Here is a tiny trained network, its code and every weight. The questions are about switching its units off for an input and a target symbol, where a switched-off unit gives its printed mean instead of its output.

import numpy as np


def w(rows, s, z=0):
    codes = np.array(rows[::2]) - 128.0
    scale = np.full(codes.shape[1], s)
    scale[-1] = z or s
    return codes * scale


def norm(h):
    return h / np.sqrt((h * h).mean(-1, keepdims=True) + 1e-5)


def f(y):
    return np.maximum(y, 0)


def softmax(a):
    e = np.exp(a - a.max(-1, keepdims=True))
    return e / e.sum(-1, keepdims=True)


def log_softmax(a):
    a = a - a.max(-1, keepdims=True)
    return a - np.log(np.exp(a).sum(-1, keepdims=True))


def net(x, mask):
    ids = ['ΘΛαβγδζημξπστφω'.index(c) for c in x.split()]
    T = len(ids)
    res = E[ids] + P[:T]
    u = 0
    for l in range(3):
        q, k, v = (norm(res) @ M[l].T for M in (Q, K, V))
        z = softmax(np.where(np.tri(T) > 0, q @ k.T / 3**0.5, -1e9)) @ v
        res = res + np.where(mask[u], z, O[l][:, -1]) @ O[l][:, :-1]
        u += 1
        y = f(norm(res) @ A[l][:, :-1].T + A[l][:, -1])
        res = res + np.where(mask[u : u + 8], y, B[l][:, -1]) @ B[l][:, :-1]
        u += 8
    return log_softmax(norm(res)[-1] @ U[:, :-1].T + U[:, -1])


Q, K, V, O, A, B = {}, {}, {}, {}, {}, {}
E = w([
[67,48,128,175,86,199,144,102,39],'Θ',
[182,129,147,142,157,125,212,180,160],'Λ',
[236,101,226,137,58,158,165,127,166],'α',
[156,113,100,50,33,66,188,23,68],'β',
[160,193,38,198,141,132,142,196,146],'γ',
[186,1,204,50,156,160,138,39,161],'δ',
[216,139,30,143,69,106,47,103,130],'ζ',
[153,97,133,231,68,150,140,138,152],'η',
[77,111,133,131,172,180,144,99,90],'μ',
[145,172,51,77,156,146,115,62,108],'ξ',
[120,118,169,141,188,19,149,137,137],'π',
[96,142,87,192,152,156,163,173,79],'σ',
[169,128,140,17,174,56,164,107,128],'τ',
[146,185,193,91,29,63,111,91,50],'φ',
[128,170,142,118,208,122,68,146,100],'ω',
],0.016)
P = w([
[52,114,136,140,184,152,96,125,206],'0',
[135,129,161,173,217,108,146,64,128],'1',
[80,102,137,132,78,55,157,158,197],'2',
[101,165,120,124,120,182,110,152,172],'3',
[178,128,133,138,190,111,153,91,78],'4',
[98,125,114,135,46,51,158,164,184],'5',
[117,167,87,95,95,182,103,169,141],'6',
[180,130,120,115,175,105,149,130,32],'7',
[91,155,109,137,10,54,166,160,168],'8',
[120,178,62,82,73,181,97,184,121],'9',
[151,112,95,81,184,92,134,145,3],'10',
],0.011)
Q[0] = w([
[31,31,166,150,231,151,93,34,32],'0.h1',
[95,114,115,213,171,160,254,69,55],'0.h1',
[210,56,205,157,108,106,208,124,183],'0.h1',
],0.0064)
K[0] = w([
[1,29,219,112,207,173,110,109,121],'0.h1',
[88,153,126,152,105,191,234,173,86],'0.h1',
[225,37,142,136,93,89,197,154,181],'0.h1',
],0.0066)
V[0] = w([
[254,150,80,107,138,56,131,182,13],'0.h1',
[251,176,130,160,97,75,82,117,151],'0.h1',
[146,235,22,85,82,42,85,89,181],'0.h1',
],0.0026)
O[0] = w([
[51,115,198,198,205,133,132,68,176,203],'0.h1',
[132,58,154,93,229,82,80,203,162,254],'0.h1',
[113,2,88,75,212,134,26,127,143,255],'0.h1',
],0.0064,0.003)
A[0] = w([
[140,118,133,146,151,91,125,110,98,161],'0.n1',
[153,138,126,102,155,133,136,119,63,125],'0.n2',
[120,137,166,160,141,83,115,150,170,121],'0.n3',
[84,214,150,120,164,223,79,147,141,3],'0.n4',
[116,144,126,70,209,133,133,119,130,134],'0.n5',
[137,175,125,97,184,255,123,68,31,91],'0.n6',
[87,197,109,134,199,226,98,121,82,105],'0.n7',
[160,138,92,131,143,180,103,129,141,115],'0.n8',
],0.0084,0.0059)
B[0] = w([
[106,155,134,121,141,113,145,88,54,249],'0.n1',
[140,85,96,190,156,134,116,90,112,202],'0.n2',
[78,195,133,180,98,166,110,85,172,227],'0.n3',
[43,114,62,59,55,101,186,162,126,145],'0.n4',
[125,192,137,114,138,170,95,157,148,221],'0.n5',
[120,72,203,122,173,1,60,156,181,186],'0.n6',
[145,110,118,109,110,97,170,17,130,189],'0.n7',
[87,103,158,173,140,171,132,130,162,252],'0.n8',
],0.0093,0.0031)
Q[1] = w([
[127,179,33,169,149,54,97,90,174],'1.h1',
[138,86,108,254,66,134,84,126,126],'1.h1',
[135,170,127,158,192,192,162,189,120],'1.h1',
],0.016)
K[1] = w([
[73,146,21,142,158,65,76,113,121],'1.h1',
[135,103,90,254,48,145,65,108,111],'1.h1',
[136,192,143,220,200,147,194,196,198],'1.h1',
],0.012)
V[1] = w([
[200,86,202,160,202,89,180,123,101],'1.h1',
[159,3,75,74,241,47,72,173,23],'1.h1',
[28,77,190,153,249,150,115,81,229],'1.h1',
],0.0037)
O[1] = w([
[78,141,20,182,99,139,74,74,150,83],'1.h1',
[98,238,218,224,74,164,250,84,186,152],'1.h1',
[201,196,78,106,51,153,158,147,2,249],'1.h1',
],0.0054,0.002)
A[1] = w([
[149,125,238,148,84,52,140,65,106,90],'1.n1',
[64,197,114,86,77,130,185,133,155,85],'1.n2',
[242,166,120,125,160,167,72,178,54,80],'1.n3',
[67,143,172,28,102,99,102,97,133,3],'1.n4',
[172,174,36,151,82,155,119,92,118,153],'1.n5',
[188,83,71,61,210,119,98,98,38,127],'1.n6',
[209,156,127,140,123,49,187,91,146,138],'1.n7',
[74,91,100,106,63,254,125,162,88,83],'1.n8',
],0.0088,0.0051)
B[1] = w([
[188,187,82,154,207,128,171,128,109,204],'1.n1',
[113,127,118,75,191,178,86,223,104,155],'1.n2',
[62,81,93,164,76,60,170,142,63,237],'1.n3',
[128,197,151,68,64,55,172,191,171,155],'1.n4',
[162,161,166,34,131,106,203,125,94,253],'1.n5',
[254,14,123,166,118,113,79,190,92,244],'1.n6',
[48,91,149,77,179,135,102,84,151,232],'1.n7',
[201,198,38,176,156,142,191,88,108,175],'1.n8',
],0.0084,0.006)
Q[2] = w([
[106,221,110,50,163,254,132,109,124],'2.h1',
[32,44,169,97,193,37,182,111,86],'2.h1',
[31,161,64,92,168,50,76,90,214],'2.h1',
],0.0068)
K[2] = w([
[55,226,188,29,54,246,206,194,211],'2.h1',
[145,146,15,2,97,54,104,122,96],'2.h1',
[34,148,182,102,96,44,61,105,175],'2.h1',
],0.006)
V[2] = w([
[91,132,77,44,132,108,88,77,72],'2.h1',
[96,167,40,176,23,72,131,99,45],'2.h1',
[253,118,214,129,18,134,191,26,40],'2.h1',
],0.0037)
O[2] = w([
[136,129,100,2,178,99,75,170,193,227],'2.h1',
[102,180,34,178,154,158,140,14,136,209],'2.h1',
[143,154,181,185,131,173,146,157,222,255],'2.h1',
],0.0054,0.0016)
A[2] = w([
[109,116,136,162,20,185,166,169,123,2],'2.n1',
[86,150,164,142,177,140,159,44,67,3],'2.n2',
[3,104,138,95,102,170,160,160,162,170],'2.n3',
[152,72,130,147,173,180,63,149,121,55],'2.n4',
[109,122,154,94,159,96,100,163,140,178],'2.n5',
[135,74,151,169,125,91,142,107,140,77],'2.n6',
[130,138,137,81,192,143,147,110,123,90],'2.n7',
[106,96,138,216,193,110,147,172,74,75],'2.n8',
],0.012,0.0019)
B[2] = w([
[96,112,186,167,61,113,97,133,118,164],'2.n1',
[149,116,190,223,251,134,76,140,193,197],'2.n2',
[109,36,122,139,152,108,129,159,102,163],'2.n3',
[105,170,52,166,124,78,163,193,162,197],'2.n4',
[157,123,97,182,100,196,114,76,136,196],'2.n5',
[116,134,145,61,100,139,151,194,54,200],'2.n6',
[92,138,176,198,110,170,130,91,107,187],'2.n7',
[213,117,105,76,118,79,108,91,96,255],'2.n8',
],0.012,0.0073)
U = w([
[168,167,171,189,210,101,102,96,152,236],'Θ',
[184,93,127,74,130,31,114,144,5,68],'Λ',
[92,146,201,176,45,90,112,179,113,211],'α',
[156,119,156,96,95,174,232,68,130,177],'β',
[105,179,79,107,152,196,208,123,84,200],'γ',
[208,124,194,99,112,129,213,177,225,85],'δ',
[105,184,47,173,171,54,130,212,231,109],'ζ',
[148,149,87,238,55,150,187,58,78,38],'η',
[64,123,109,129,122,42,237,70,152,128],'μ',
[152,87,121,100,88,85,28,51,198,44],'ξ',
[69,188,108,136,131,137,17,141,47,121],'π',
[72,22,95,141,158,188,153,142,127,123],'σ',
[186,164,146,87,131,226,63,180,100,96],'τ',
[126,254,160,112,99,64,142,119,128,187],'φ',
[64,158,149,38,159,103,107,178,134,253],'ω',
],0.0075,0.0035)

Each question gives the input, a string of symbols that net reads in full, and the target symbol t.
The units are the heads (3 rows each of Q, K, V and O) and the neurons (one row each of A and B). Each row of codes is followed by its name. A weight is (code - 128) times the scale printed after its matrix; where a second scale follows, it is the last column's (O, A, B and U).
mask holds one flag per unit, layer by layer, with each layer's heads first. A switched-off unit (its flag False) gives its mean, the last column of its rows in O or B, instead of its output. The means were averaged over made-up inputs and are rounded, as every weight is.
A unit's drop is (log p(t) with every unit on - log p(t) with that unit switched off) / (log p(t) with every unit on - log p(t) with every unit switched off).
The circuit of an input: a set's keep is (log p(t) with only the set's units on - log p(t) with every unit switched off) / (log p(t) with every unit on - log p(t) with every unit switched off). Starting from the 12 units with the biggest drops (on a tie, the unit counted first), units are removed one at a time, each time the one whose removal leaves the highest keep (on an exact tie, the one counted first), for as long as the keep stays at least 0.8.
circuit, biggest first: the units of the circuit, biggest drop first
unit that matters most: the unit with the biggest drop
top k neurons: the k neurons with the biggest drops, biggest first
top k neurons in layer l: the k neurons of layer l with the biggest drops, biggest first
input ξ Λ ζ ζ ζ η ζ ζ β Θ, target Θ: unit that matters most => 0.n6
input ζ ζ Λ μ, target μ: top 4 neurons => 0.n4, 0.n7, 0.n6, 1.n4
input η Λ ζ ζ, target ζ: circuit, biggest first => 0.n8, 2.n4
input Λ Θ α π ζ η Λ, target ζ: circuit, biggest first => 2.n4, 1.n5
input α γ Λ Λ Λ, target Λ: circuit, biggest first => 1.h1, 1.n3, 2.n8
input τ Λ ζ ζ β, target Θ: circuit, biggest first => 1.h1, 2.n2
input ζ τ η ζ α ω Θ ζ Λ α φ, target Θ: circuit, biggest first => 1.h1, 2.n2
input Θ α Λ ζ ζ α φ ζ η ζ, target η: top 3 neurons => 0.n8, 1.n8, 2.n6
input ζ μ ζ σ, target σ: top 3 neurons => 0.n4, 0.n7, 2.n3
input ζ η Λ ζ ζ ω Λ α μ, target γ: circuit, biggest first => 0.h1, 1.n2, 1.n8
input ζ Θ γ ζ α ζ α, target ζ: top 2 neurons => 2.n4, 1.n5
input ζ ζ ζ ζ γ ζ η Λ β, target μ: circuit, biggest first => 1.h1, 2.n8, 1.n6
input ζ ζ η Λ α, target Θ: circuit, biggest first => 2.n2, 1.n7, 1.n6
input η Λ ζ τ ζ Λ ζ ζ σ, target Λ: circuit, biggest first => 2.n8
input ζ ζ η ζ Λ, target Θ: circuit, biggest first => 2.n2, 1.n7, 1.h1
input Θ α ξ Θ ζ β, target μ: circuit, biggest first => 2.n8, 1.n6
input ω Λ Λ β Λ Θ, target η: top 2 neurons => 1.n8, 1.n7
input Λ Λ ω ω α γ η ζ, target Θ: circuit, biggest first => 1.h1, 2.n2, 1.n7
input ζ Λ ζ Θ ζ α ζ, target α: top 4 neurons in layer 0 => 0.n8, 0.n1, 0.n6, 0.n3
input φ ζ σ α Λ ζ ζ Λ ζ Λ, target ζ: top neuron => 1.n5
input β ζ ζ β μ, target Θ: top 2 neurons => 2.n2, 1.n1
input ζ Θ ζ ζ α ω ζ η, target Θ: top 3 neurons => 2.n2, 1.n6, 0.n1
input δ η η, target α: top 2 neurons in layer 1 => 1.n7, 1.n6
input ζ ζ μ, target γ: top 2 neurons => 1.n8, 1.n2
input ζ δ δ ξ Λ τ Λ γ ζ ζ, target ζ: top 3 neurons => 0.n8, 2.n4, 2.n8
input ζ ζ η Θ τ Λ η γ, target Θ: top 2 neurons => 2.n2, 0.n7
input σ ζ Λ η, target η: top 4 neurons in layer 1 => 1.n8, 1.n6, 1.n1, 1.n7
input Λ ω β α ξ σ ξ β α ζ π, target Θ: top 2 neurons in layer 0 => 0.n3, 0.n6
